(in the rows, 128 means zero)
Each row of numbers belongs to one of the elements below and depends on some of the facts about them. Some rows are named. Which element is each other row?

There are 3 kinds of fact about the elements: Π, ξ, ε.
kisin Π [flalatri]
pliskar Π [vuflakik zubres tralu]
driflas Π [pestuk]
sapi Π [tazuzun brides]
skorin Π [dokal lidi]
bapla Π [dokal pabo nagu]
vivivur Π [plunakor zostin]
taskastum Π [bidamem vadri brestam traza]
treplavor Π [madru flagror]
pogri Π [diro]
pubon Π [kugrebu]
kludros Π [popo]
klisus Π [giruke]
stigem Π [plunakor fliror]
fleflek Π [pestuk]
kiskebel Π [fugron melo votu]
gipam Π [seklo rupem tregos]
boplus Π [brigremim]
lufu Π [skotril]
zufo Π [zeskima tralu sadi]
gupla Π [tregos]
nafak Π [dokal grigror]
drotilal Π [gozok tralu]
brostel Π [posidi beram]
klimul Π [bemak kleba]
bunu Π [flegur]
drabrobak Π [skofitra]
greskos Π [festi]
dizetra Π [grostuk pupludrun]
tudustel Π [dreklu]
grumer Π [vulu]
modran Π [riflal dufum giruke vulu]
momam Π [zevegol surem tabruk vulu]
zolin Π [plodrogon]
durim Π [gadi rotro]
klabotris Π [rofogus plidrutul tazuzun lefu]
stuvin Π [vulu]
ninenar Π [rafe]
pasedres Π [riflal mita]
gekifem Π [brides]
buge Π [grostuk]
roga Π [plunakor lefu]
kasen Π [flagror]
vope Π [flustes]
rugror Π [flugrugron]
faroman Π [nistar flustes dripen beram]
tates Π [lapumam]
pevu Π [fledrobrom zestiskil]
klodes Π [rofogus ligi]
gramitan Π [plodrogon stodos]
trepo Π [rebam skofitra fatrol]
bimeski Π [seklo]
daso Π [bemak kliketror]
klezapil Π [sadi]
skostor Π [plunakor traza]
noskol Π [stodos]
diplun Π [rebam]
drepugrus Π [rafe festi klazen]
setar Π [rupem]
vezim Π [stodos]
brabruk Π [skiklas mikle stikis]
mebrelur Π [zeskima tedir]
koro Π [plunakor plemu festi vaklezol]
zavim Π [flugrugron flegur lidi]
boger Π [drodes stodos tregos]
groski Π [bidamem gadi]
raskan Π [plosu futrin stikis flunem]
voklum Π [zostin rupem lefu]
medri Π [sadrol]
broti Π [liti kliketror]
zitres Π [vadri mita]
tukisku Π [riflal klibur]
flesti Π [grostuk]
plegro Π [lodro klazen]
zaden Π [dreklidur paklo]
skasul Π [pestuk]
flosto Π [zubres]
skinem Π [gozok vuflakik grebo mita]
ξ 885 <- mikle pliskar sapi skorin bapla vivivur rotro taskastum treplavor pubon grostuk dreklidur stigem vaklezol pabo rafe zeskima pestuk boplus zufo nafak drodes pupludrun flunem brostel zevegol klimul bunu zestiskil ligi paklo modran durim zostin ninenar grebo gekifem fledrobrom kasen vope kleba skiklas tates pevu tabruk flustes tregos mita gramitan dokal bimeski noskol brestam gosol drepugrus madru nistar brabruk brides surem flugrugron koro zavim seklo groski fliror votu grigror raskan voklum vulu medri kugrebu plemu zitres riflal traza tukisku flesti rofogus klazen zaden flosto lefu
ξ 743 <- kisin driflas flagror pogri popo gipam tazuzun lidi lufu tralu dizetra diro fatrol skofitra giruke gadi zubres stuvin beram flalatri rupem bidamem skostor sadrol mebrelur tribran vadri
ξ 476 <- klibur stodos sadi plosu futrin klisus kiskebel gupla liti nagu litros greskos plidrutul tudustel skotril zolin bemak stikis kliketror rugror faroman trepo daso klezapil diplun setar vezim fugron dripen dufum gozok broti skasul skinem
ξ 38 <- lumon flegur fleflek lodro brigremim drabrobak grumer festi momam rebam plunakor pasedres buge roga vuflakik klodes dreklu tedir posidi lapumam
ξ 701 <- kludros drotilal plodrogon klabotris boger melo trurul plegro
[mikle kisin pliskar driflas klibur skorin stodos sadi rotro kludros futrin stigem fleflek lodro kiskebel rafe zeskima lufu drotilal nagu flunem brostel klimul drabrobak zestiskil ligi paklo festi momam zolin stuvin beram plunakor pasedres fledrobrom kliketror roga vope kleba flalatri pevu flustes daso klezapil skostor noskol sadrol brestam drepugrus nistar boger melo groski raskan voklum vulu kugrebu broti trurul traza flesti klazen zaden skasul] ε 578
[sapi gipam zufo gupla drodes tralu fatrol skofitra durim zubres ninenar brides seklo dripen riflal tukisku rofogus plegro] ε 805
[lumon taskastum flegur zevegol zostin zavim dufum grigror skinem] ε 866
[bapla treplavor flagror pogri plosu grostuk klisus bunu litros tudustel modran rebam stikis grebo tabruk rupem trepo bimeski gosol vezim medri gozok] ε 147
[vivivur pubon dreklidur vaklezol tazuzun lidi boplus skotril diro klabotris gekifem kasen mita gramitan dokal diplun votu lapumam lefu] ε 605
[popo pabo brigremim liti plidrutul buge vuflakik faroman bidamem tregos fliror tribran vadri flosto] ε 738
[pestuk nafak pupludrun greskos dizetra grumer giruke plodrogon gadi bemak rugror skiklas tates klodes dreklu setar madru brabruk mebrelur fugron surem flugrugron koro tedir plemu zitres posidi] ε 671

Some elements and their rows:
[150 134 133  98 116 120 122 137 119 129 129 113 127 124 135 126 149 145
 133 112 129 124 130 122 130 148 124 133 131 136 122 130 122 132 139 129
 116 151] -> broti
[114 122 127 134 132 118 136 124 128 135 123 130 129 127 118 107 105 131
 127 132 131 128 137 137 154 109 139 121 135 144 116 131 126 136 136 138
 126 124] -> brostel
[133 149 117 161 120 112 165 118 141 187 121  97 113 103 117 108 104 109
 171 169 162 116 140 128 105  98  89 144 198 150 119 131 151 159 174 155
 174 149] -> noskol
[114 120 137 160 136 123 128 142 129 105 126 138 144 131 131 127 127 117
 124 122 111 141 131 131 118 127 114 146 128 100 122 127 130 136 102 125
 138 112] -> posidi
[116 121 130 132 131 117 136 125 127 136 122 133 130 126 119 105 103 135
 127 130 132 128 140 138 161 108 140 120 139 149 114 131 125 138 134 139
 124 125] -> gekifem
[144 123 141 143 135 140 124 133 133 118 140 119 143 131 137 126 127 105
 126 139 126 125 126 131 137 117 137 129 110 111 109 124 135 129  78 127
 137 113] -> gadi
[121 129 113 117 120 141 119 122 131 128 126 136 113 137 134 158 130 132
 126 138 129 128 139 119 107 142 134 114 142 137 148 129 120 124 122 115
 113 124] -> flugrugron
[113 121 126 135 133 120 136 124 128 135 123 130 129 127 118 110 105 130
 126 135 129 128 134 136 150 110 138 121 135 142 118 131 127 136 136 137
 127 123] -> raskan
[117 120 130 131 129 116 135 126 127 135 122 132 130 127 121 105 103 135
 129 130 132 128 144 137 162 108 142 120 140 150 112 131 124 140 127 139
 121 124] -> bunu
[106 118 117 148 136 129 129 117 132 121 126 120 128 135 116 132 110 113
 119 151 120 132 125 132 119 119 138 120 125 121 122 131 132 137 127 126
 131 111] -> paklo
[106 117 117 148 136 128 130 116 132 120 126 118 128 135 117 132 110 113
 118 150 120 132 125 132 118 119 138 120 125 121 123 131 132 137 127 125
 132 111] -> votu
[107 117 117 147 136 128 130 116 132 121 127 119 128 134 116 132 110 114
 119 149 121 132 125 133 120 118 138 120 126 122 122 131 131 137 127 126
 132 111] -> ligi
[132 115 129 140 134 116 124 126 124 107 133  89 142 131 117 124 133 112
 116 138 112 132 112 132 117 134 131 138 107 102  97 132 138 151 130 128
 136 126] -> plidrutul
[109 119 119 150 138 130 127 112 133 119 128 124 126 130 112 136 111 113
 116 141 125 135 116 135 126 120 138 121 122 117 124 129 134 136 144 126
 134 113] -> plemu
[130 130 151 143 125  99 140 148 122 113 112 157 149 124 130  84 119 140
 136 110 111 137 142 135 165 113 122 138 127 124 118 130 116 128  90 137
 129 128] -> pasedres
[148 110 130 131 129 116 133 124 126 128 124 134 137 134 124  99 134 141
 123 113 126 133 143 139 132 104 132 157 121 148 105 126 135 121 115 142
 136 127] -> plegro
[157 130 134  95 110 114 119 139 118 125 125 114 130 129 142 123 146 151
 133 114 124 125 144 122 140 148 134 129 134 144 113 132 117 137 112 127
 107 149] -> skinem
[146 122 142 143 134 140 124 134 133 118 139 118 143 132 138 125 127 107
 127 139 125 125 129 131 138 117 140 129 113 113 108 124 134 130  73 128
 135 113] -> skofitra
[119 131 113 119 122 142 120 120 131 129 126 135 113 136 132 159 131 130
 126 138 129 128 133 119 103 142 131 115 138 134 153 129 121 121 130 115
 117 125] -> flustes

Name these rows:
No name comes twice in this set of rows, the named rows included.
[163 131 136 113 116 151 110 138 132 123 138 135 130 137 161 153 145 127
 135 129 132 123 149 118 128 142 140 121 132 131 128 123 121 120  55 115
 113 124] => tralu
[153 144 117 170 119 109 156 122 137 165 131  49 126 107 117 122 131  88
 166 181 146 118 120 122  61 121  78 163 179 112  98 134 163 175 165 147
 189 155] => stodos
[130 146 118 159 121 112 163 119 140 183 121  99 115 106 117 108 103 110
 168 166 159 116 140 128 108  99  93 141 193 150 119 132 148 156 171 153
 170 147] => gramitan

The same elements again, as new rows of numbers:
Some elements and their rows:
[142 162 142  94 134 158 155 131 155 137 145 144 167 119 174 125 134  89
 148  84 192 141 111 181 136 138] -> skasul
[140 122 143 124 120 138 152 116 152 129 148 126 102 156 119 126 144 144
 115 119 138 125 141 111 107 125] -> plodrogon
[135 124 139  86 132 155 116 135 172 132 157 133 190 110 195 135 122 101
 149  80 176 128 139 143 180 130] -> pestuk
[124 125 138 129 117 119 151 119 117 138 105 145  86 140  95 113 128 120
 128 132 139 140 112 154 130 132] -> greskos
[121 133 154 126 128 121 136 126 144 121 156 145 150 134 164 107 128 131
 132 140 114 128 140 123  92 127] -> tedir
[135 139 133 133 129 128 160 119 113 134 116 127 117 130 101 113 133 121
 129 134 133 136 110 150 113 133] -> broti
[124 111 129 129 114 122 109 133 141 131 130 118 130 125 142 135 119 136
 132 132 134 125 142 117 163 124] -> traza
[141 137  98 103 136 139  53  83 168 147  91 121 145 121 129 149 114 132
 127 133 100 114 146 151  78 123] -> vulu
[124 109 131 128 117 124 109 130 143 132 130 118 133 123 140 135 118 137
 131 131 134 125 142 118 162 124] -> fliror
[130 146 146 151 144 138 131 157 121 113 118 126 181 100 168 145 122 173
 103 120 130 128 125 121  89 131] -> rupem
[122 108 115 132 136 123 117 110 137 131 146 115 147 118 133 132 124 130
 127 129 131 124 143 114 161 126] -> pupludrun
[132 160 129 132 121 120 123 142 120 122 124 142 148 128 124 113 129 151
 122 116 139 126 149 110 106 129] -> vadri
[115 131 139 125 137 124 141 133 121 120 143 156 114 140 150 121 134 107
 132 135 104 131 110 138  90 129] -> drabrobak
[ 90 140 148 150 100 107  99 166 147 128 137 156  71 146 217 167 123 138
 127 150 146 136 111 153 109 129] -> roga
[136 144 133 133 127 129 157 119 116 134 118 125 117 131 105 116 133 123
 129 135 135 136 112 151 112 133] -> tudustel
[124 116 111 126 132 131 119 134 116 129 122 122 110 128 123 145 128 111
 133 127 119 126 115 130 151 127] -> tates
[135 135 135 133 129 127 164 120 109 133 114 130 115 131  97 110 132 119
 129 133 129 137 109 150 114 133] -> trepo
[133 115 130 130 127 131 155 131 117 137 131 141  93 158 128 132 142 127
 118 108 121 129 110 128 102 128] -> plegro
[119 124 157 124 129 121 136 122 147 121 153 150 147 133 160 106 127 131
 130 137 113 129 138 124  95 127] -> lodro

Which element is each row?
No name comes twice in this set of rows, the named rows included.
[125  76 141 115 133 128 130 118 126 129 116 134 135 122 105 115 116 123
 128 119 107 128 131 117 164 125] => dokal
[126 150 148 130 121 118 139 137 136 120 163 135 153 138 165 104 132 128
 139 144 115 125 140 118  88 127] => vuflakik
[127 114 119 137 146 142 126 145 112 122 122 107 136 111 146 162 126 123
 124 130 111 127 101 134 137 128] => bimeski
[130 109 132 123 127 135 118 122 144 124 133 111 136 119 127 134 124 133
 128 132 128 124 140 114 155 125] => drodes
[138 134 113 123 121 128 103 124 135 134 126 108 146 125 131 130 122 130
 138 133 118 119 143 121 131 124] => riflal
[143 142 146 130 121 128 147 104 142 137 122 120 150 123 114 102 125 144
 127 139 138 132 139 142 104 130] => dufum
[142 143 147 133 120 126 153 110 137 135 126 117 151 124 113 100 126 144
 129 139 140 133 138 137 110 130] => klibur
[129 171 110 135 127 123 128 155  96 120 118 144 121 135 117 127 138 129
 125 115 134 127 123 120 102 132] => mebrelur
[ 82 138  69 161 186 102 134  73 124 128 212 150 126 131 167 144 151  99
 113 137 136 129 121 131 114 134] => buge
[127  84 138 119 131 128 126 120 129 129 119 130 136 121 112 119 117 126
 129 122 113 127 134 116 162 125] => flugrugron

Now the same elements, written a new way:
Some elements and their rows:
[150 120 132 125  97 157 141 171 119 123 127 109 178 101 100 135 110 119
 111 179 120 116 123 193 118 128 116 102] -> posidi
[125 122 176 128  98 197 131 100 116 192 129 188 141 106  99 144 165 120
  95 109 151 134 125 137 122 196 113 103] -> roga
[137 120 136 123 171 135 106 143 168 118 136 141  96 133 102 127 127 160
  99 119 163 117 126 121 141 221 125 138] -> gupla
[122 119 121 127 128 155 141 133 137 116 118 107 117 108 124 129 115 142
  95 107 115 120 142 128 144 170 155 132] -> diplun
[121 160 162 125 151 197 192 125 125 128 121 144  99 132 126 147 151 127
  96 106 124 117 121 125 127 162 186 125] -> greskos
[132 119 127 126 120 136 169 146 137 119 119 107 113 102 148 124 115 133
 108 129 134 118 138 124 122 169 143 138] -> skotril
[121 124 160 126 119 172 158 149 119 116 118 149 118  97 145 123 142 116
 100 123 198 119 121 122 119 211 114 208] -> plidrutul
[162 123 114 125 131 146 156 171 110 120 116 110 186  99 102 124 120 121
 128 167 123 120 122 135 118  92 120 142] -> beram
[143 119 114 126 154 112 167 115 116 128 118 108 163  99 130 123 130 122
 149 135 124 122 121 120 119 108 115 102] -> flagror
[120 154 159 134 140 135 168 157 118 125 118 149 104 168 162 140 144 118
 186 141 114 118 122 122 118  89 145 110] -> klazen
[123 137 118 128 113  92 107 157 117 122 135 132 117 106 141 123 110 120
 194 124 156 139 124 124 125  91 145 117] -> riflal
[123 119 118 125 125 124  98 129 125 118 134 115 127 151 121 131 122 118
 115 110 115 126 122 125 135  98 122 129] -> flesti
[123 123 118 127  95  93 137 102 149 118 116 133 121 212 125 123 145 117
 194 146 115 118 132 121 120 103 118 149] -> grigror
[125 137 147 125 146 172 107 111 115 147 121 188 106 155 111 138 166 114
 102 107 117 146 123 123 125 109 122 158] -> stigem
[125 124 119 131 172 103  97 135 159 117 190 144 100 203  98 134 127 134
  93 120 114 131 121 124 146 130 115 114] -> gramitan
[126 164 117 125 139 155  98  96 113 146 121 172 105 144 105 130 147 122
  97 104 114 171 121 128 122  97 141 143] -> taskastum
[147 120 144 151 164  93  96 179 151 118 179 163  98 161 129 124 126 118
 146 183 150 127 122 125 119 135 114 129] -> tregos
[124 123 117 126  99 101 112  97 146 119 117 135 123 225 104 124 151 119
 142 116 116 121 133 127 137 107 121 151] -> bunu
[129 124 118 126 102 132 108 210 114 120 122 106 146 127 118 127 109 117
 159 180 114 121 123 157 118  89 116 179] -> flustes

Rows to name:
No name comes twice in this set of rows, the named rows included.
[125 132 151 127 150 171 100 114 114 145 124 198 107 155 109 138 169 116
  98 106 122 150 124 122 127 121 116 165] => vivivur
[130 130 202 143  96 165 206 128 114 168 119 186 125  99 141 130 155 117
 156 172 186 119 124 126 123 171 115  96] => plunakor
[126 120 146 129 153 161  92 118 121 133 141 197 107 150 103 131 164 119
  94 106 127 157 123 122 135 143 115 179] => voklum
[127 124 114 128 109  93 205  97 139 127 121 114 157 177 107 124 164 124
 185 146 134 122 131 120 119 120 117 116] => lidi
[122 178 117 125 116 134  93 102 142 119 119 117 120  96 143 123 104 185
  97 135 114 150 132 122 119 119 114  97] => drotilal
[123 166 146 124 155 173 124 117 118 151 120 163 104 199 113 165 160 115
 102 104 116 124 121 125 137  92 160 112] => drepugrus
[126 159 151 126 154 187 113 108 113 162 118 190 104 183 105 157 172 118
  96 105 114 137 125 126 132 100 141 137] => koro
[120 146 115 125  95 124 108  97 120 175 142 129 145  97  98 124 112 157
  96 104 143 151 132 161 120 156 135  94] => pasedres
[130 129 150 154 143 101  95 151 191 119 118 128 108 138 153 125 102 157
  99 191 129 119 122 126 118 157 117  94] => plodrogon
[127 122 123 133 172 100  95 142 158 117 188 145  98 196 100 133 124 131
  96 129 117 131 120 123 138 132 115 116] => noskol

The same elements again, as new rows of numbers:
Some rows with their names:
[121 130 146  95 174 105 191 132 125  93 146 115 110 110 110 153 167 137
 129 178 143  97 133 115 146 116] -> zitres
[137 135 114 179 125 173 175 127 115 109 140 118  99 127  79  93 110 121
 103  91 146 157 129 167 139 141] -> futrin
[139 138 118 150 112 148 141 169 128  85 121 121 116 135 100 136 113 134
 151 134 134 152 122 134 102 121] -> kleba
[118 138 144 151 135 121 156 148 124 114 129 129 106 135 103 119 117 121
 121 107 132 128 133 127 143 121] -> litros
[ 99 141 140 114 158 148 221 205  96 110 123 137  89 122 107 101 146 110
 151 123 176  86 161 144 180 111] -> gozok
[ 84 127 138 124 133 119 100 138 129  91 147 103 114  96 106 129  99 155
 122 142  75 165 149 137 117 141] -> greskos
[165 126 160 149 123  76 160 111 104 124 137 139 121 147 103 151 189 148
 118 124 144  88 180 110 145 133] -> stuvin
[184 145 109 156  76 111 131 195 131  89 166 140 103 151 120 169 154 180
 158 125 164 142 190 169  92 146] -> vulu
[164 115 142 150 119  78 167 109 109 132 130 132 112 144 130 150 205 158
 111 128 148  98 150 119 154 135] -> grumer
[128 126 161 142 151 128 167  93 101 130 109 127 128 131  88 126 138 119
 124 130 120 111 118  82 155 112] -> dizetra
[104 124 174 120 142 121 164 104 151 204  83 130 100 119  92 146 123 130
 127 155 123 145 139  91 122 118] -> gipam
[113 115 125 132 107 156 139 149  91 100 128 127 122 135 136 121 135 135
 129 135 127 159 131 145 148 121] -> lodro
[142 145 122 141 123 146 159 155 120 106 122 136 117 147 112 133 122 124
 142 130 141 141 119 130 137 112] -> dreklidur
[138 131 137 144 144 124 156 116 143  97 123 122 121 117  91 159 125 135
 126 144 121 135 112  93 111 129] -> treplavor
[127 126 124 156  89 162 139 178 102 105 113 128 114 139 130 120 123 146
 127 111 149 154 123 128 130 127] -> rebam
[118 141 128 164 111 139 129 183 132  95 123 115 104 128 107 129  98 152
 138 105 129 152 143 139 111 143] -> skotril
[120 119 153 158 126 145 128 175 107  99  68 126 134 168 145 123 147 128
 155 112 135 127 108 111 163  92] -> posidi
[134 131 132 134 146 125 181 116 125 114 125 127 127 131  96 142 143 109
 135 138 130 122 114 103 151 106] -> pubon
[ 97 124 134  98 142 110 124 117 151 127 147 117 114 103 110 156 111 145
 131 194  84 170 147 130 121 123] -> vivivur

Rows to name:
No name comes twice in this set of rows, the named rows included.
[132 134 170 170 112 154 103 191  91  84  67 133 144 165 122 133 129 127
 177 111 125 133 133 124 145  94] => beram
[ 91 151 131 128 145 155 199 203 105  96 108 132  97 122 115 105 115 123
 155 118 167 107 140 141 159 115] => sadi
[100 128 130 117 135 168 210 207  92 100 113 143  98 114 129 112 153 145
 151 135 188 103 139 130 154 115] => vuflakik
[143 140 146 156 128  72 129 145 143  98 146 111 103 119 105 155 156 176
 114 117 122 111 179 132 108 161] => klisus
[156 104 149 152 135  69 157  87 125 134 129 121 108 138 118 158 200 170
  97 136 142  97 146 107 156 142] => momam
[103 131 132 131 131 158 200 178  98 112  96 132 107 119 129 116 139 124
 139 126 167 118 115 117 158 121] => tedir
[ 90 123 155  85 144 119 142 100  97 143 140 124 119 108 103 124 134 123
 124 181  96 133 153 118 169 109] => skostor
[167 120 153 136 143  60 174  94 138 109 150 126 114 129 102 169 187 164
 121 152 132  85 158 102 133 136] => modran
[141 128 151 154 139 145 123 175 117  88  79 124 149 184 127 137 135 102
 175 127 127 127 111 122 155  76] => nistar
[129 143 121 114 116 139 173 219 115  84 150 144 103 114 119 144 136 160
 167 155 165 125 167 159 112 138] => mita

